Here is a tiny trained network, its code and every weight. The questions are about switching its units off for an input and a target symbol, where a switched-off unit gives its printed mean instead of its output.

import numpy as np


def w(rows, s, z=0):
    codes = np.array(rows[::2]) - 128.0
    scale = np.full(codes.shape[1], s)
    scale[-1] = z or s
    return codes * scale


def norm(h):
    return h / np.sqrt((h * h).mean(-1, keepdims=True) + 1e-5)


def f(y):
    return np.maximum(y, 0)


def softmax(a):
    e = np.exp(a - a.max(-1, keepdims=True))
    return e / e.sum(-1, keepdims=True)


def log_softmax(a):
    a = a - a.max(-1, keepdims=True)
    return a - np.log(np.exp(a).sum(-1, keepdims=True))


def net(x, mask):
    ids = ['ΘΣΦαδεζμπτψ'.index(c) for c in x.split()]
    T = len(ids)
    res = E[ids] + P[:T]
    r = norm(res)
    for j in range(3):
        rows = slice(4 * j, 4 * j + 4)
        q, k, v = (r @ M[0][rows].T for M in (Q, K, V))
        z = softmax(np.where(np.tri(T) > 0, q @ k.T / 4**0.5, -1e9)) @ v
        o = O[0][rows]
        res = res + np.where(mask[j], z, o[:, -1]) @ o[:, :-1]
    y = f(norm(res) @ A[0][:, :-1].T + A[0][:, -1])
    res = res + np.where(mask[3:11], y, B[0][:, -1]) @ B[0][:, :-1]
    return log_softmax(norm(res)[-1] @ U[:, :-1].T + U[:, -1])


Q, K, V, O, A, B = {}, {}, {}, {}, {}, {}
E = w([
[108,217,148,104,106,103,83,113,132,117],'Θ',
[137,133,137,105,126,84,157,183,112,148],'Σ',
[116,182,149,120,131,115,121,129,105,43],'Φ',
[110,180,106,162,59,137,109,150,166,81],'α',
[165,160,81,152,121,78,120,138,74,136],'δ',
[175,156,167,116,137,93,190,142,121,76],'ε',
[202,176,140,111,101,131,164,104,171,119],'ζ',
[93,162,142,112,147,155,137,199,167,158],'μ',
[146,195,98,149,182,119,142,124,128,140],'π',
[61,49,244,187,175,75,107,3,202,119],'τ',
[101,136,106,183,127,117,157,203,117,95],'ψ',
],0.019)
P = w([
[107,113,141,131,142,111,102,145,139,118],'0',
[86,203,160,124,87,94,163,137,81,168],'1',
[148,179,190,167,100,178,118,177,61,179],'2',
[162,137,170,165,159,135,61,188,140,133],'3',
[114,98,114,101,150,61,118,138,179,97],'4',
[62,115,133,98,78,101,192,85,99,138],'5',
[119,136,191,152,84,214,154,123,46,165],'6',
[181,134,186,171,121,177,88,190,120,134],'7',
[149,137,123,141,114,66,130,162,185,113],'8',
[71,129,146,116,69,86,248,127,118,139],'9',
],0.011)
Q[0] = w([
[111,105,107,176,96,149,118,159,124,136],'h0',
[132,79,150,142,131,71,106,177,52,159],'h0',
[107,136,100,100,102,111,113,96,36,148],'h0',
[120,94,98,135,131,62,81,145,86,147],'h0',
[120,225,192,147,81,76,172,158,59,178],'h1',
[99,249,178,161,106,2,221,203,164,106],'h1',
[202,194,252,221,130,231,87,183,49,173],'h1',
[39,124,140,113,69,209,242,61,29,162],'h1',
[134,98,83,103,156,29,138,151,245,88],'h2',
[111,160,136,74,72,50,212,82,90,143],'h2',
[40,92,107,122,111,164,173,90,160,161],'h2',
[84,33,52,65,124,139,136,107,158,108],'h2',
],0.01)
K[0] = w([
[106,138,129,152,108,157,102,152,141,114],'h0',
[164,121,73,92,157,137,153,170,87,145],'h0',
[129,166,128,112,122,148,109,120,100,130],'h0',
[131,132,77,138,101,75,114,174,134,125],'h0',
[132,50,175,206,135,134,109,97,150,140],'h1',
[68,28,196,169,131,142,128,6,100,184],'h1',
[165,54,124,124,188,58,33,136,214,87],'h1',
[196,156,204,178,140,202,61,173,84,148],'h1',
[69,139,66,86,84,143,207,118,107,127],'h2',
[118,98,159,155,112,205,138,113,74,156],'h2',
[142,148,112,120,121,185,102,165,81,124],'h2',
[152,234,114,102,106,149,183,172,100,139],'h2',
],0.012)
V[0] = w([
[201,142,146,108,102,111,138,128,81,142],'h0',
[119,137,111,101,144,161,130,154,82,131],'h0',
[132,186,78,69,107,187,151,152,126,93],'h0',
[125,100,142,94,120,151,123,78,97,126],'h0',
[183,154,65,188,74,144,111,54,165,130],'h1',
[46,132,94,193,137,189,170,172,184,127],'h1',
[148,167,180,30,105,171,114,107,235,162],'h1',
[190,158,152,178,173,119,246,137,162,70],'h1',
[115,162,89,120,206,186,149,142,83,179],'h2',
[133,151,141,140,168,154,130,78,135,122],'h2',
[82,148,144,112,155,163,93,120,95,45],'h2',
[140,87,172,132,87,150,168,172,124,110],'h2',
],0.011)
O[0] = w([
[81,110,112,102,143,119,125,137,154,100,182],'h0',
[155,101,103,104,143,92,91,112,209,87,103],'h0',
[121,78,135,112,181,52,60,164,114,123,129],'h0',
[143,170,76,152,139,127,110,152,160,154,1],'h0',
[128,176,163,97,170,99,118,37,177,102,64],'h1',
[131,75,135,244,178,169,79,90,117,130,149],'h1',
[149,160,138,196,133,23,158,163,192,234,95],'h1',
[97,201,50,167,142,184,148,124,159,93,220],'h1',
[181,142,154,154,147,119,102,171,129,101,18],'h2',
[169,172,96,165,131,89,149,143,187,98,97],'h2',
[165,70,85,138,111,92,98,97,163,117,176],'h2',
[104,141,86,143,150,161,83,118,135,164,148],'h2',
],0.011,0.0056)
A[0] = w([
[98,19,237,120,148,33,112,192,188,153,128],'n0',
[176,196,137,138,170,80,229,107,139,201,123],'n1',
[86,178,98,150,130,40,152,68,66,13,68],'n2',
[201,64,38,75,114,60,151,127,109,115,98],'n3',
[165,63,226,156,159,98,150,25,199,115,213],'n4',
[38,59,228,158,234,105,95,2,222,118,3],'n5',
[144,83,19,64,191,66,107,165,116,120,175],'n6',
[104,44,94,153,100,107,112,188,88,73,139],'n7',
],0.0084,0.0046)
B[0] = w([
[165,93,99,155,122,48,183,76,10,101,238],'n0',
[120,81,107,40,189,157,11,115,67,100,227],'n1',
[201,170,192,190,154,201,121,167,193,125,238],'n2',
[164,131,74,47,148,179,49,160,167,94,182],'n3',
[37,136,170,71,52,136,203,127,147,130,244],'n4',
[29,10,187,109,133,177,231,101,253,122,253],'n5',
[135,86,91,120,20,105,163,151,212,148,201],'n6',
[196,129,184,134,217,152,56,124,182,254,246],'n7',
],0.0086,0.0061)
U = w([
[132,99,97,111,47,44,144,136,92,84,186],'Θ',
[78,113,179,77,118,208,125,254,120,224,2],'Σ',
[179,79,102,102,81,172,70,147,247,144,89],'Φ',
[67,63,176,140,127,163,172,81,209,134,154],'α',
[141,127,184,21,114,178,127,145,104,47,100],'δ',
[43,149,23,211,7,128,154,203,114,26,144],'ε',
[59,217,166,119,156,84,49,122,178,156,157],'ζ',
[167,108,160,231,164,112,130,142,117,175,198],'μ',
[189,174,219,189,142,164,151,181,180,60,113],'π',
[217,145,123,118,114,188,184,64,131,176,125],'τ',
[98,92,48,162,210,195,58,51,93,99,163],'ψ',
],0.0066,0.0041)

Each question gives the input, a string of symbols that net reads in full, and the target symbol t.
The units are the heads (4 rows each of Q, K, V and O) and the neurons (one row each of A and B). Each row of codes is followed by its name. A weight is (code - 128) times the scale printed after its matrix; where a second scale follows, it is the last column's (O, A, B and U).
mask holds one flag per unit, heads first, then neurons. A switched-off unit (its flag False) gives its mean, the last column of its rows in O or B, instead of its output. The means were averaged over made-up inputs and are rounded, as every weight is.
A unit's drop is (log p(t) with every unit on - log p(t) with that unit switched off) / (log p(t) with every unit on - log p(t) with every unit switched off).
The circuit of an input: a set's keep is (log p(t) with only the set's units on - log p(t) with every unit switched off) / (log p(t) with every unit on - log p(t) with every unit switched off). Starting from all 11 units, units are removed one at a time, each time the one whose removal leaves the highest keep (on an exact tie, the one counted first), for as long as the keep stays at least 0.8.
circuit, biggest first: the units of the circuit, biggest drop first
unit that matters most: the unit with the biggest drop
k most important neurons: the k neurons with the biggest drops, biggest first
which heads matter: for each layer, one digit per head in row order, 1 if its drop is at least 0.15 and else 0, layers parted by /
drop of u: that unit's drop, to one decimal
input Θ Φ π δ, target Θ: circuit, biggest first : h1; n0
input ε Φ δ μ α δ Φ, target μ: circuit, biggest first : h1
input ε Θ Φ α δ π δ α μ, target π: which heads matter : 011
input ε μ ζ α α ψ τ Σ ζ ζ, target τ: which heads matter : 110
input δ τ α α μ α δ Σ π Σ, target Θ: circuit, biggest first : h1; n0; n5
input π δ Φ ψ, target π: which heads matter : 001
input ζ α π Φ δ α, target π: which heads matter : 001
input Φ Θ Φ, target Φ: circuit, biggest first : h2; n7
input ε μ Θ Φ Θ δ δ δ Θ, target δ: which heads matter : 010
input α α τ α, target ε: 3 most important neurons : n7; n2; n5
input ζ μ π τ Φ α α α ε, target δ: which heads matter : 110
input δ ζ τ Σ α Σ Φ, target π: circuit, biggest first : n2; h2
input α α π ψ δ δ π, target ψ: which heads matter : 010
input μ ε ζ δ, target μ: which heads matter : 010
input ε δ δ δ ψ α δ δ τ Θ, target ζ: circuit, biggest first : h1; n5
input α ψ Σ ζ α δ, target Σ: circuit, biggest first : n7; h1
input α Θ τ Θ π π ψ, target μ: which heads matter : 110
input δ ε Φ Φ τ π π, target ψ: unit that matters most : n1
input δ α π π, target δ: which heads matter : 010
input Σ δ Θ ζ ψ ζ α ζ, target ψ: circuit, biggest first : h1
input ψ α Φ α δ ψ, target Φ: 2 most important neurons : n7; n6
input ψ Θ ζ Θ α τ Σ δ ψ Σ, target Θ: 2 most important neurons : n0; n2
input Φ α ε, target Φ: drop of n7 : 0.1
input Θ Σ Σ Φ μ ε Σ ε α δ, target Σ: drop of h2 : 0.4
input Θ α δ, target Θ: drop of h1 : 1.3
input ε π ψ μ α α, target ψ: drop of h1 : 0.7
input α α τ ψ π μ α δ, target Φ: unit that matters most : h2
